[[  6 -43  -1  36  12  11   3]
 [-28   1  50  -1 -13 -15 -52]
 [-25   1  39  -2 -12 -14 -41]
 [-24   2  37  -2 -12 -15 -40]
 [-10   6  10  -7  -9 -11 -11]
 [-13   4  14  -4  -9 -10 -15]
 [-13  -5  15   5  -5  -7 -15]]
->
[[  6 -43  -1  36  12  11   3]
 [-10   6  10  -7  -9 -11 -11]
 [-13   4  14  -4  -9 -10 -15]
 [-13  -5  15   5  -5  -7 -15]
 [-24   2  37  -2 -12 -15 -40]
 [-25   1  39  -2 -12 -14 -41]
 [-28   1  50  -1 -13 -15 -52]]

[[ 37 -18  34 -12 -64 -53 -27  10 -45  -8  56  60  23  40  19]
 [ 21  57  -5 -62  29  11  -7  19  52  48 -19 -45  59 -59 -25]
 [-22  -6   0   2 -23  60 -36 -37 -26  26  41   7  41 -62  29]
 [  9 -29  26  23 -39  38 -37  33  50 -54 -33  18   3  34  33]
 [-54  54 -50 -35 -23  54 -13 -35   2 -10 -56  -3 -41  17 -32]
 [ 18 -49   1 -46  46  10 -64 -35  25   2  63 -38 -20  34  31]]
->
[[-54  54 -50 -35 -23  54 -13 -35   2 -10 -56  -3 -41  17 -32]
 [ 21  57  -5 -62  29  11  -7  19  52  48 -19 -45  59 -59 -25]
 [-22  -6   0   2 -23  60 -36 -37 -26  26  41   7  41 -62  29]
 [ 18 -49   1 -46  46  10 -64 -35  25   2  63 -38 -20  34  31]
 [  9 -29  26  23 -39  38 -37  33  50 -54 -33  18   3  34  33]
 [ 37 -18  34 -12 -64 -53 -27  10 -45  -8  56  60  23  40  19]]

[[-19  -6   3   7  10 -42 -10   8 -17  12   8  -6 -18 -25  -5  -3]
 [-16  -3   7  -2  10 -29 -17  -2 -18  18   8   4 -11 -26  -5  -2]
 [ 13 -12   1  15  -2 -14  27  32  15 -20 -27 -35 -39   3  -6 -18]
 [-13 -13  20  -2  19 -56 -16  15 -24  27 -13 -15 -52 -49 -17 -19]]
->
[[ 13 -12   1  15  -2 -14  27  32  15 -20 -27 -35 -39   3  -6 -18]
 [-19  -6   3   7  10 -42 -10   8 -17  12   8  -6 -18 -25  -5  -3]
 [-16  -3   7  -2  10 -29 -17  -2 -18  18   8   4 -11 -26  -5  -2]
 [-13 -13  20  -2  19 -56 -16  15 -24  27 -13 -15 -52 -49 -17 -19]]

[[-59  -2 -24  -4 -11  -5   6  36  32  30   8  13  18  20   5  20]
 [ 49   3  21   6  11   7  -6 -27 -25 -23  -8 -12 -13 -17  -7 -15]
 [  3  27  -4  49  12  32 -46  -1  -1  -2   2   2  -5   0 -37  -4]]
->
[[-59  -2 -24  -4 -11  -5   6  36  32  30   8  13  18  20   5  20]
 [  3  27  -4  49  12  32 -46  -1  -1  -2   2   2  -5   0 -37  -4]
 [ 49   3  21   6  11   7  -6 -27 -25 -23  -8 -12 -13 -17  -7 -15]]

[[ 39   9  50 -62]
 [  2 -56   3 -59]
 [ 21 -23  27 -61]
 [ 21 -22  28 -61]
 [ 22 -21  29 -61]
 [  8 -45  11 -60]]
->
[[  2 -56   3 -59]
 [  8 -45  11 -60]
 [ 21 -23  27 -61]
 [ 21 -22  28 -61]
 [ 22 -21  29 -61]
 [ 39   9  50 -62]]

[[ -1  11   1   1 -59 -50 -45 -11 -17 -23 -28  -1 -27  -3   0   4]
 [ 54   7  30 -45   3   2   3   7   5   0   4 -50   1  15  32  13]
 [ -3 -11  -5   2  33  30  28  10  12  15  18   6  17   2  -2  -7]
 [-48 -10 -30  43   2   2   1  -3  -1   5   0  34   5 -11 -24 -15]
 [-15   0 -11  15 -10  -9  -9  -8  -7  -5  -8  15  -8  -8 -12  -4]]
->
[[-48 -10 -30  43   2   2   1  -3  -1   5   0  34   5 -11 -24 -15]
 [-15   0 -11  15 -10  -9  -9  -8  -7  -5  -8  15  -8  -8 -12  -4]
 [ -3 -11  -5   2  33  30  28  10  12  15  18   6  17   2  -2  -7]
 [ -1  11   1   1 -59 -50 -45 -11 -17 -23 -28  -1 -27  -3   0   4]
 [ 54   7  30 -45   3   2   3   7   5   0   4 -50   1  15  32  13]]

[[ 29  43 -23 -71   0 -24  -8   9  10 -10 -71  32 -15 -53]
 [ 13  44 -24 -38   2   5 -24   4 -14 -12 -51  12 -21 -40]
 [-29  -2   4  -6 -19 -37  17  20  23  -8  29 -28  -1 -20]]
->
[[ 13  44 -24 -38   2   5 -24   4 -14 -12 -51  12 -21 -40]
 [ 29  43 -23 -71   0 -24  -8   9  10 -10 -71  32 -15 -53]
 [-29  -2   4  -6 -19 -37  17  20  23  -8  29 -28  -1 -20]]

[[ 12  18 -11  23   6 -20 -13 -19  -7 -23]
 [ 23  25  -9  49   4 -42 -14 -24  -6 -44]
 [ 20  12   0  27  -8 -23  -4 -11   4 -23]
 [-15 -17   3 -25   5  22  12   8  -3  26]
 [  8  15 -12  16   8 -15 -12 -17  -9 -14]
 [ 19  -3  21  11 -25 -12  13   5  24 -12]
 [-12   7 -32  -4  48   5 -12 -18 -48   5]
 [-23 -30   7 -66   1  56  18  16   2  69]
 [-10  11 -35   3  57  -2 -18 -20 -60  -1]]
->
[[-10  11 -35   3  57  -2 -18 -20 -60  -1]
 [-12   7 -32  -4  48   5 -12 -18 -48   5]
 [  8  15 -12  16   8 -15 -12 -17  -9 -14]
 [ 12  18 -11  23   6 -20 -13 -19  -7 -23]
 [ 23  25  -9  49   4 -42 -14 -24  -6 -44]
 [ 20  12   0  27  -8 -23  -4 -11   4 -23]
 [-15 -17   3 -25   5  22  12   8  -3  26]
 [-23 -30   7 -66   1  56  18  16   2  69]
 [ 19  -3  21  11 -25 -12  13   5  24 -12]]

[[-15  20 -14 -15 -14 -12 -12  -8 -13  20  -9 -13 -15  -5]
 [  2   0 -54 -48 -44 -13 -19 -24 -27  -4 -26  -5   0   7]]
->
[[  2   0 -54 -48 -44 -13 -19 -24 -27  -4 -26  -5   0   7]
 [-15  20 -14 -15 -14 -12 -12  -8 -13  20  -9 -13 -15  -5]]
